Below are the code and all the weights of a small trained network. Each question names an input and a target symbol and asks about switching units off, where a switched-off unit gives its printed mean instead of its output.

import numpy as np


def w(rows, s, z=0):
    codes = np.array(rows[::2]) - 128.0
    scale = np.full(codes.shape[1], s)
    scale[-1] = z or s
    return codes * scale


def norm(h):
    return h / np.sqrt((h * h).mean(-1, keepdims=True) + 1e-5)


def f(y):
    return np.maximum(y, 0)


def softmax(a):
    e = np.exp(a - a.max(-1, keepdims=True))
    return e / e.sum(-1, keepdims=True)


def log_softmax(a):
    a = a - a.max(-1, keepdims=True)
    return a - np.log(np.exp(a).sum(-1, keepdims=True))


def net(x, mask):
    ids = ['ΓΘΞΠΣΦαβδεζηλμτ'.index(c) for c in x.split()]
    T = len(ids)
    res = E[ids] + P[:T]
    u = 0
    for l in range(3):
        q, k, v = (norm(res) @ M[l].T for M in (Q, K, V))
        z = softmax(np.where(np.tri(T) > 0, q @ k.T / 3**0.5, -1e9)) @ v
        res = res + np.where(mask[u], z, O[l][:, -1]) @ O[l][:, :-1]
        u += 1
        y = f(norm(res) @ A[l][:, :-1].T + A[l][:, -1])
        res = res + np.where(mask[u : u + 4], y, B[l][:, -1]) @ B[l][:, :-1]
        u += 4
    return log_softmax(norm(res)[-1] @ U[:, :-1].T + U[:, -1])


Q, K, V, O, A, B = {}, {}, {}, {}, {}, {}
E = w([
[158,125,219,129],'Γ',
[80,13,188,204],'Θ',
[51,210,165,50],'Ξ',
[131,172,45,104],'Π',
[164,184,96,175],'Σ',
[100,175,221,139],'Φ',
[212,159,188,170],'α',
[41,76,101,155],'β',
[160,113,99,138],'δ',
[169,73,100,64],'ε',
[122,249,200,104],'ζ',
[182,165,147,106],'η',
[48,126,175,87],'λ',
[128,103,81,235],'μ',
[83,138,105,6],'τ',
],0.024)
P = w([
[246,163,253,176],'0',
[219,164,201,162],'1',
[227,152,202,175],'2',
[215,132,193,182],'3',
[220,115,183,197],'4',
[215,114,178,201],'5',
[212,101,151,193],'6',
[212,104,135,211],'7',
],0.0045)
Q[0] = w([
[172,92,233,6],'L0H0',
[248,113,195,62],'L0H0',
[118,155,210,254],'L0H0',
],0.0061)
K[0] = w([
[129,146,173,55],'L0H0',
[129,88,152,213],'L0H0',
[255,66,94,92],'L0H0',
],0.0068)
V[0] = w([
[118,111,68,76],'L0H0',
[149,142,107,133],'L0H0',
[149,167,127,248],'L0H0',
],0.015)
O[0] = w([
[72,99,121,99,59],'L0H0',
[181,116,151,253,128],'L0H0',
[146,125,120,135,255],'L0H0',
],0.013,0.0044)
A[0] = w([
[55,89,80,215,1],'L0N0',
[147,95,2,112,90],'L0N1',
[189,72,119,119,35],'L0N2',
[116,10,168,146,45],'L0N3',
],0.0079,0.0045)
B[0] = w([
[225,253,147,119,247],'L0N0',
[123,13,161,141,253],'L0N1',
[125,133,168,56,153],'L0N2',
[173,143,78,68,218],'L0N3',
],0.0056,0.0027)
Q[1] = w([
[181,148,66,71],'L1H0',
[140,36,181,108],'L1H0',
[188,255,68,28],'L1H0',
],0.0069)
K[1] = w([
[2,195,189,221],'L1H0',
[164,116,152,131],'L1H0',
[132,170,134,182],'L1H0',
],0.011)
V[1] = w([
[67,245,154,254],'L1H0',
[85,79,254,230],'L1H0',
[35,111,70,75],'L1H0',
],0.007)
O[1] = w([
[76,184,135,148,252],'L1H0',
[88,38,164,255,206],'L1H0',
[173,150,141,223,2],'L1H0',
],0.0065,0.00086)
A[1] = w([
[168,143,137,180,3],'L1N0',
[140,214,115,128,58],'L1N1',
[114,85,52,193,187],'L1N2',
[1,245,189,128,174],'L1N3',
],0.011,0.0035)
B[1] = w([
[213,142,97,74,156],'L1N0',
[108,176,89,57,157],'L1N1',
[200,97,31,196,254],'L1N2',
[2,82,85,95,216],'L1N3',
],0.0089,0.0078)
Q[2] = w([
[250,72,111,25],'L2H0',
[91,233,215,159],'L2H0',
[182,120,104,115],'L2H0',
],0.013)
K[2] = w([
[223,69,131,29],'L2H0',
[121,191,196,158],'L2H0',
[252,82,84,87],'L2H0',
],0.016)
V[2] = w([
[71,211,147,172],'L2H0',
[65,100,121,87],'L2H0',
[105,66,143,2],'L2H0',
],0.0088)
O[2] = w([
[19,161,97,227,2],'L2H0',
[208,183,117,235,83],'L2H0',
[218,2,73,147,81],'L2H0',
],0.0083,0.0026)
A[2] = w([
[50,74,183,103,76],'L2N0',
[152,129,252,79,1],'L2N1',
[117,131,170,137,157],'L2N2',
[134,42,143,101,155],'L2N3',
],0.013,0.0062)
B[2] = w([
[242,61,146,123,195],'L2N0',
[10,128,158,106,208],'L2N1',
[107,90,112,207,193],'L2N2',
[161,94,47,167,255],'L2N3',
],0.012,0.0034)
U = w([
[102,87,182,99,232],'Γ',
[168,23,158,184,45],'Θ',
[61,109,109,53,133],'Ξ',
[129,185,59,60,139],'Π',
[178,229,132,168,71],'Σ',
[109,128,169,216,140],'Φ',
[170,171,195,148,188],'α',
[68,93,76,165,133],'β',
[191,72,159,94,231],'δ',
[133,122,144,120,83],'ε',
[72,204,121,129,106],'ζ',
[126,162,149,50,193],'η',
[93,22,131,101,91],'λ',
[200,162,145,250,1],'μ',
[100,62,106,31,92],'τ',
],0.018,0.0094)

Each question gives the input, a string of symbols that net reads in full, and the target symbol t.
The units are the heads (3 rows each of Q, K, V and O) and the neurons (one row each of A and B). Each row of codes is followed by its name. A weight is (code - 128) times the scale printed after its matrix; where a second scale follows, it is the last column's (O, A, B and U).
mask holds one flag per unit, layer by layer, with each layer's heads first. A switched-off unit (its flag False) gives its mean, the last column of its rows in O or B, instead of its output. The means were averaged over made-up inputs and are rounded, as every weight is.
A unit's drop is (log p(t) with every unit on - log p(t) with that unit switched off) / (log p(t) with every unit on - log p(t) with every unit switched off).
The circuit of an input: a set's keep is (log p(t) with only the set's units on - log p(t) with every unit switched off) / (log p(t) with every unit on - log p(t) with every unit switched off). Starting from the 12 units with the biggest drops (on a tie, the unit counted first), units are removed one at a time, each time the one whose removal leaves the highest keep (on an exact tie, the one counted first), for as long as the keep stays at least 0.8.
circuit, biggest first: the units of the circuit, biggest drop first
k most important neurons: the k neurons with the biggest drops, biggest first
k most important neurons of layer l: the k neurons of layer l with the biggest drops, biggest first
drop of u: that unit's drop, to one decimal
input β Γ Π ε δ λ, target δ: circuit, biggest first => (L1H0, L2H0)
input ε Σ α, target δ: circuit, biggest first => (L2H0)
input Φ β Γ Π η, target η: 2 most important neurons => (L1N2, L2N1)
input β Γ δ Σ α, target α: circuit, biggest first => (L0H0, L2H0, L1N2, L2N1)
input Π β Π, target β: circuit, biggest first => (L1H0, L0N0)
input β δ α, target α: circuit, biggest first => (L2H0, L1N2)
input Σ ε β, target δ: 2 most important neurons => (L0N0, L1N3)
input β Π Φ Π β, target Π: 2 most important neurons => (L0N0, L0N1)
input Γ δ Φ, target Φ: 2 most important neurons => (L1N3, L0N1)
input Γ η Ξ Θ ζ, target ζ: 2 most important neurons of layer 1 => (L1N3, L1N1)
input Π β δ Π Σ α μ η, target η: 2 most important neurons of layer 1 => (L1N2, L1N0)
input α Γ Ξ, target Ξ: 2 most important neurons => (L1N3, L1N2)
input Π β Γ β β Π, target β: 2 most important neurons of layer 0 => (L0N1, L0N0)
input ε Π η Π Π Ξ Σ, target δ: most important neuron => (L1N0)
input β Θ Ξ, target Ξ: 2 most important neurons of layer 1 => (L1N3, L1N1)
input β μ δ Γ, target Γ: drop of L2H0 => 0.2
input Π β Π β, target Π: drop of L0N1 => 0.4
input Π ε Θ, target δ: drop of L1H0 => 0.5
input ε β β Π, target δ: drop of L0H0 => 0.1
input Π β ζ, target ζ: most important neuron => (L1N1)
